Here is a tiny trained network, its code and every weight. The questions are about switching its units off for an input and a target symbol, where a switched-off unit gives its printed mean instead of its output.

import numpy as np


def w(rows, s, z=0):
    codes = np.array(rows[::2]) - 128.0
    scale = np.full(codes.shape[1], s)
    scale[-1] = z or s
    return codes * scale


def norm(h):
    return h / np.sqrt((h * h).mean(-1, keepdims=True) + 1e-5)


def f(y):
    return y / 2 * (1 + np.tanh(0.7978845608 * (y + 0.044715 * y**3)))


def softmax(a):
    e = np.exp(a - a.max(-1, keepdims=True))
    return e / e.sum(-1, keepdims=True)


def log_softmax(a):
    a = a - a.max(-1, keepdims=True)
    return a - np.log(np.exp(a).sum(-1, keepdims=True))


def net(x, mask):
    ids = ['ΔΞΠΨβηλμτ'.index(c) for c in x.split()]
    T = len(ids)
    res = E[ids] + P[:T]
    u = 0
    for l in range(2):
        r = norm(res)
        for j in range(3):
            rows = slice(3 * j, 3 * j + 3)
            q, k, v = (r @ M[l][rows].T for M in (Q, K, V))
            z = softmax(np.where(np.tri(T) > 0, q @ k.T / 3**0.5, -1e9)) @ v
            o = O[l][rows]
            res = res + np.where(mask[u + j], z, o[:, -1]) @ o[:, :-1]
        u += 3
        y = f(norm(res) @ A[l][:, :-1].T + A[l][:, -1])
        res = res + np.where(mask[u : u + 8], y, B[l][:, -1]) @ B[l][:, :-1]
        u += 8
    return log_softmax(norm(res)[-1] @ U[:, :-1].T + U[:, -1])


Q, K, V, O, A, B = {}, {}, {}, {}, {}, {}
E = w([
[40,165,120,216,132,208,110],'Δ',
[81,86,167,87,58,149,133],'Ξ',
[165,74,146,102,120,160,74],'Π',
[106,145,173,107,132,108,83],'Ψ',
[191,163,217,107,174,132,153],'β',
[139,123,195,133,84,158,210],'η',
[70,138,118,174,107,50,110],'λ',
[119,181,152,113,61,83,162],'μ',
[244,229,141,99,88,78,90],'τ',
],0.012)
P = w([
[200,147,62,140,62,71,66],'0',
[213,184,173,211,54,94,93],'1',
[160,135,65,114,112,72,117],'2',
[175,164,186,223,86,97,111],'3',
[139,121,90,92,145,107,133],'4',
[144,137,190,233,117,88,116],'5',
[116,104,101,96,168,138,139],'6',
[112,112,210,254,143,81,110],'7',
[89,92,112,97,190,157,136],'8',
],0.0057)
Q[0] = w([
[178,79,247,189,129,190,85],'0.h0',
[140,132,113,48,53,229,159],'0.h0',
[65,154,167,113,19,88,110],'0.h0',
[102,87,172,146,129,122,62],'0.h1',
[170,120,27,88,189,164,142],'0.h1',
[52,131,153,81,123,115,147],'0.h1',
[120,152,95,140,207,209,140],'0.h2',
[139,159,2,73,164,122,225],'0.h2',
[129,115,38,84,190,90,93],'0.h2',
],0.015)
K[0] = w([
[104,15,230,101,190,178,173],'0.h0',
[128,163,162,27,62,205,128],'0.h0',
[97,106,185,126,10,64,168],'0.h0',
[135,59,157,189,128,160,153],'0.h1',
[239,156,57,117,102,99,75],'0.h1',
[124,98,148,177,186,73,101],'0.h1',
[178,163,71,157,117,211,72],'0.h2',
[228,210,92,87,102,61,89],'0.h2',
[146,121,66,116,189,70,60],'0.h2',
],0.014)
V[0] = w([
[146,107,99,121,35,108,86],'0.h0',
[218,117,121,93,91,62,127],'0.h0',
[3,22,188,94,175,110,187],'0.h0',
[139,205,159,111,181,83,78],'0.h1',
[28,226,112,141,172,90,190],'0.h1',
[23,118,231,82,116,138,85],'0.h1',
[91,59,110,70,15,172,123],'0.h2',
[71,131,223,99,121,113,44],'0.h2',
[155,170,78,126,57,77,26],'0.h2',
],0.0051)
O[0] = w([
[48,127,105,190,166,165,63,250],'0.h0',
[129,68,165,198,210,147,60,237],'0.h0',
[155,129,67,183,20,30,231,62],'0.h0',
[116,232,102,121,144,132,81,151],'0.h1',
[42,191,5,214,68,108,120,81],'0.h1',
[8,201,172,68,100,131,107,247],'0.h1',
[41,87,253,80,122,123,103,243],'0.h2',
[74,244,153,96,144,113,168,252],'0.h2',
[47,192,89,39,83,150,80,200],'0.h2',
],0.0033,0.0026)
A[0] = w([
[103,94,110,175,93,91,112,129],'0.n0',
[59,136,103,56,192,104,82,134],'0.n1',
[48,92,110,96,118,164,165,130],'0.n2',
[66,75,97,1,46,104,105,102],'0.n3',
[74,74,155,114,165,123,144,75],'0.n4',
[103,42,108,120,180,172,85,6],'0.n5',
[105,154,127,122,128,218,125,180],'0.n6',
[179,101,177,120,161,160,195,60],'0.n7',
],0.0096,0.0016)
B[0] = w([
[176,101,147,76,151,164,52,172],'0.n0',
[8,162,24,140,64,226,96,252],'0.n1',
[45,48,62,183,82,180,255,175],'0.n2',
[56,78,203,90,237,57,69,242],'0.n3',
[171,147,43,144,92,143,225,168],'0.n4',
[73,214,157,170,180,59,120,144],'0.n5',
[218,77,39,155,203,90,82,176],'0.n6',
[89,116,86,95,70,248,46,196],'0.n7',
],0.0067,0.0043)
Q[1] = w([
[132,152,200,154,152,82,106],'1.h0',
[121,83,78,12,216,94,156],'1.h0',
[184,142,6,57,159,105,137],'1.h0',
[65,108,169,177,135,44,85],'1.h1',
[149,108,66,28,188,175,92],'1.h1',
[140,60,254,201,89,237,117],'1.h1',
[221,154,168,118,127,151,231],'1.h2',
[196,199,71,117,128,157,63],'1.h2',
[161,26,49,22,87,162,139],'1.h2',
],0.014)
K[1] = w([
[78,143,107,155,114,161,166],'1.h0',
[94,160,122,45,155,145,66],'1.h0',
[140,177,98,94,81,117,42],'1.h0',
[65,125,173,121,60,74,97],'1.h1',
[151,157,102,81,214,159,52],'1.h1',
[164,40,252,147,88,159,145],'1.h1',
[173,80,143,110,115,219,142],'1.h2',
[194,169,81,105,163,131,86],'1.h2',
[148,144,187,62,42,103,53],'1.h2',
],0.017)
V[1] = w([
[129,96,131,114,212,9,128],'1.h0',
[119,17,76,73,118,153,91],'1.h0',
[150,141,145,1,20,105,139],'1.h0',
[132,41,144,195,234,148,42],'1.h1',
[113,92,169,193,98,88,167],'1.h1',
[191,132,81,211,135,105,173],'1.h1',
[123,211,186,147,72,53,134],'1.h2',
[151,95,145,246,101,149,111],'1.h2',
[133,127,199,135,43,154,112],'1.h2',
],0.009)
O[1] = w([
[68,158,113,96,124,35,176,47],'1.h0',
[113,116,167,214,110,125,186,162],'1.h0',
[113,94,143,90,3,200,122,119],'1.h0',
[97,150,100,84,81,161,250,172],'1.h1',
[161,197,121,184,129,176,82,100],'1.h1',
[56,132,146,119,64,198,67,2],'1.h1',
[195,173,121,140,48,139,197,110],'1.h2',
[95,134,106,181,171,31,141,130],'1.h2',
[99,198,89,134,135,111,183,156],'1.h2',
],0.0064,0.008)
A[1] = w([
[98,138,255,123,72,49,123,51],'1.n0',
[62,58,21,146,90,118,106,155],'1.n1',
[165,177,122,213,88,94,84,9],'1.n2',
[180,207,197,182,87,149,59,242],'1.n3',
[94,124,50,64,99,176,110,36],'1.n4',
[148,91,76,94,38,101,107,198],'1.n5',
[79,120,62,71,156,86,136,133],'1.n6',
[117,206,138,125,131,109,58,192],'1.n7',
],0.0099,0.0014)
B[1] = w([
[216,250,162,168,80,220,58,189],'1.n0',
[198,126,90,26,86,86,187,217],'1.n1',
[131,45,254,86,135,195,186,169],'1.n2',
[85,60,27,186,89,103,126,254],'1.n3',
[88,150,170,197,151,229,143,195],'1.n4',
[98,130,213,135,155,40,23,141],'1.n5',
[180,124,136,228,90,136,129,236],'1.n6',
[113,170,141,66,164,116,204,189],'1.n7',
],0.0095,0.006)
U = w([
[191,92,3,112,176,152,138,16],'Δ',
[38,74,211,91,96,104,172,69],'Ξ',
[116,130,137,202,239,103,153,191],'Π',
[22,207,102,98,164,171,170,53],'Ψ',
[195,113,162,60,164,184,173,95],'β',
[128,29,123,213,87,192,105,143],'η',
[199,147,114,59,77,51,147,149],'λ',
[177,229,193,196,85,162,147,81],'μ',
[75,129,111,87,89,113,66,252],'τ',
],0.011,0.0037)

Each question gives the input, a string of symbols that net reads in full, and the target symbol t.
The units are the heads (3 rows each of Q, K, V and O) and the neurons (one row each of A and B). Each row of codes is followed by its name. A weight is (code - 128) times the scale printed after its matrix; where a second scale follows, it is the last column's (O, A, B and U).
mask holds one flag per unit, layer by layer, with each layer's heads first. A switched-off unit (its flag False) gives its mean, the last column of its rows in O or B, instead of its output. The means were averaged over made-up inputs and are rounded, as every weight is.
A unit's drop is (log p(t) with every unit on - log p(t) with that unit switched off) / (log p(t) with every unit on - log p(t) with every unit switched off).
The circuit of an input: a set's keep is (log p(t) with only the set's units on - log p(t) with every unit switched off) / (log p(t) with every unit on - log p(t) with every unit switched off). Starting from the 12 units with the biggest drops (on a tie, the unit counted first), units are removed one at a time, each time the one whose removal leaves the highest keep (on an exact tie, the one counted first), for as long as the keep stays at least 0.8.
circuit, biggest first: the units of the circuit, biggest drop first
unit that matters most: the unit with the biggest drop
top k neurons: the k neurons with the biggest drops, biggest first
top k neurons in layer l: the k neurons of layer l with the biggest drops, biggest first
heads that matter: for each layer, one digit per head in row order, 1 if its drop is at least 0.15 and else 0, layers parted by /
input λ μ β Ψ, target Ψ: top neuron in layer 1 : [1.n7]
input η Δ η λ Δ Π λ, target Δ: circuit, biggest first : [1.n1, 1.h0]
input τ Ψ Ξ τ τ, target τ: circuit, biggest first : [1.n5, 1.h0]
input β Ψ Π Ψ Ψ, target Ψ: top 2 neurons in layer 0 : [0.n1, 0.n3]
input Δ η Δ λ Ξ Ψ η Δ, target Π: circuit, biggest first : [0.n7, 1.h0]
input μ Ξ τ μ Ψ Ψ, target μ: top 3 neurons : [1.n0, 0.n3, 0.n2]
input λ η Ψ Ψ η, target Ψ: heads that matter : 111 / 001
input Δ τ Ξ η, target η: circuit, biggest first : [1.n3, 1.h1]
input β β Δ, target Δ: heads that matter : 000 / 001
input τ μ Ψ η η β, target η: heads that matter : 000 / 100
input λ μ μ, target μ: top 3 neurons : [1.n6, 0.n3, 1.n3]
input Δ τ μ τ, target Π: circuit, biggest first : [1.h0, 0.n6, 1.h2]
input τ Δ β λ μ β τ Π Ξ, target Ξ: heads that matter : 100 / 000
input μ Ψ τ Ξ Π Π, target μ: top 2 neurons : [0.n3, 1.n0]
input Π Ψ Ψ η τ μ Π τ, target η: circuit, biggest first : [1.n3]
input τ Ξ Δ λ μ, target μ: circuit, biggest first : [0.n3, 1.n0]
input Ξ τ λ Ψ Δ, target Δ: top 2 neurons in layer 0 : [0.n5, 0.n7]
input Ψ Ψ Ψ β, target Δ: top 2 neurons : [1.n3, 0.n7]
input η λ λ λ η, target λ: top 3 neurons : [0.n7, 0.n3, 1.n1]
input μ β Ψ η Ψ λ λ μ β, target Ψ: unit that matters most : 0.n7
input Ψ μ β Ψ β Ψ μ μ, target τ: heads that matter : 010 / 111
input τ λ μ λ, target Ξ: top 2 neurons : [1.n2, 0.n3]
input Δ μ Δ Ξ β Δ Ψ Δ λ, target λ: heads that matter : 100 / 000
input λ Ψ τ η η η μ μ, target η: heads that matter : 000 / 100
input μ τ τ, target τ: heads that matter : 000 / 000
input Π Ψ η Ξ λ β Ψ Π, target μ: top 2 neurons in layer 0 : [0.n7, 0.n3]
input Π Ψ Δ Ψ Π β, target Π: circuit, biggest first : [1.h0]
